The rows lie along a hidden order. The number after each row says roughly how far along it the row is, from 0 to 9. A new part has a new order.
In the rows, zero is written as 128.
[241 135 188 131 124 181 214 145 133 137 193 129 130 143 131 123 149 125] => 3
[182 154 199 137 115  97 126 145 155 136 165 134 132 154 147 132 151 119] => 3
[249 155 156 136 121  97 101 149 124 133 146 120 132 213 130 122 158 123] => 3
[197 141 142 134 180 151 111 151 135 115 120 134 135 142 123 134 128 148] => 9
[115 176 145 135 159  57 172 116 142 141 143 131 144 181 135 108 255 135] => 9
[ 82 125 124 129 151 105 146 151 142 146 152 136 129 138 133 119 152 133] => 3
[182 170 155 139 148  93 178 132 160 125 175 132 139 166 129 121 209 163] => 3
[255 171 180 138 114  70  98 115 130 134 157 123 135 168 160 120 182 110] => 7
[159 143 141 132 139 123 115 153 124 129 143 125 130 158 127 127 147 133] => 4
[148 139 158 131 122 121 145 159 138 141 140 126 130 142 143 139 143 121] => 2
[153 126 145 122 137 179 247 127 141 139 182 138 127 147 133 121 147 136] => 8
[250 140 162 128 127 129 212 127 144 127 206 134 132 129 128 128 128 140] => 7
[109 163 131 130 171 105 156 123 153 134 143 149 143 139 131 122 152 159] => 7
[136 170 134 154 129  91 189 120 135 134 149 129 138 142 132 117 192 129] => 5
[130 133 133 159 152 115 123 157 129 141 128 132 129 153 144 150 139 123] => 2
[185 176 148 186 115 160 129 126 127 134 127 123 132 153 142 131 162 114] => 1
[153 139 173 133 132 126 119 162 125 139 147 133 129 135 142 128 134 139] => 4
[153 144 146 134 138 109 115 179 129 138 145 125 130 146 129 126 148 133] => 2
[192 147 126 188 128 139 128 130 125 128 125 126 127 147 149 194 116 126] => 6
[235 168 141 133 155  99 111 118 134 133 177 128 135 154 137 118 165 145] => 5
[136 152 145 193 118  82 106 119 134 138 134 127 133 203 140 190 222 115] => 3
[106 142 135 144 128  83 173 129 156 142 140 138 135 149 133 134 184 123] => 3
[122 132 133 145 164 108 122 140 132 139 132 129 130 168 131 128 153 125] => 7
[144 180 145 170 118  95 121 119 129 130 130 125 138 153 132 168 190 116] => 4
[125 136 150 131 131  96 138 173 179 142 176 147 131 180 131 119 190 146] => 3
[171 132 135 168 126 115 125 141 137 150 140 133 130 160 173 188 155 126] => 0
[136 147 140 135 142 120 182 147 141 139 150 128 131 150 131 119 160 119] => 5

Next part:
[167  62 175  62 133 107 151 178 148 163 107 115 174 151 123  90 120] => 0
[169 124 165  87 112 116 119  38  56 144  91 105 169 126 120 121 127] => 0
[141  60 126 104 122 125 126  85 120 146 106 142 133 120 116 118 130] => 0
[152  55 142  87 133 114 145 148 164 151 117 126 156 152 126 100 127] => 0
[154  77 149  85 128 112 143 135 147 154 113 119 161 148 125  99 125] => 0
[145  95 163  60 118 116 118  59  74 147  92 124 159 131 120 123 129] => 0
[151 116 166  78 114 115 121  47  60 147  92 108 170 130 120 120 126] => 0
[125  48  81 120 128 127 133  96 202 130 135 149 129 149 129 111 140] => 0
[151 137 163  90 110 117 119  25  50 141  91  97 177 126 120 121 124] => 0
[181  79 124 109 115 109 137 227 133  72 156 198  89 138 144  90 133] => 9
[135 133 172 194 142 112 132  81 120  96 128 150 139 141 123 113 140] => 0
[150 121 165  77 112 115 118  36  55 145  91 109 168 129 121 122 127] => 0
[144  36  97 166 115 133 134  79 131 131 119 137 131 113 118 109 130] => 0
[161  84 158  87 127 111 143 148 139 149 111 116 162 140 123  95 120] => 1
[120 116 116  76 129 122 106  24 156 154  87 102 135 100 103 123 112] => 0
[147  97 132 121 125 117 143 118 161 140 121 112 165 147 125 100 126] => 0
[158  98 143  99 117 113 128 115 101 113 121 148 133 135 130 109 132] => 3
[127  78  81 142 124 127 135  80 186 124 134 129 134 146 129 108 138] => 0
[164  79 132 111 122 112 132 176 141  88 144 182 100 135 136  98 133] => 6
[142  93 108 136 120 123 137  95 158 133 120 116 148 132 124 103 127] => 1
[127 125 124 100 125 122 113  28 132 146  93 104 142 102 108 121 116] => 0
[161  20 115 112 122 119 136 187 147 103 142 191  98 134 133 103 137] => 5
[146 105  89 143 117 123 136 113 161 101 141 137 131 138 134 101 133] => 3
[142  16  98 155 117 133 135 102 134 135 121 149 126 113 118 112 132] => 0
[126 109  82 137 122 128 128  52 179 128 126 115 145 132 123 110 129] => 0
[122  88 128  53 135 120 107  43 157 159  89 124 129 106 105 126 117] => 0
[148 119 160  83 113 117 120  41  62 142  93 109 165 129 121 123 127] => 0
[137 111 111 120 117 122 127  55 132 132 114 114 154 136 126 114 131] => 0
[182  59 126 102 117 108 138 237 140  71 157 212  85 141 145  91 136] => 9
[149 134 163  86 111 116 119  29  55 143  91  99 174 126 119 121 125] => 0
[141  98 177 133 137 112 133 102 111 118 116 148 142 142 123 114 137] => 0
[130  70 118 143 136 121 136 100 173 116 134 156 131 149 128 112 142] => 0
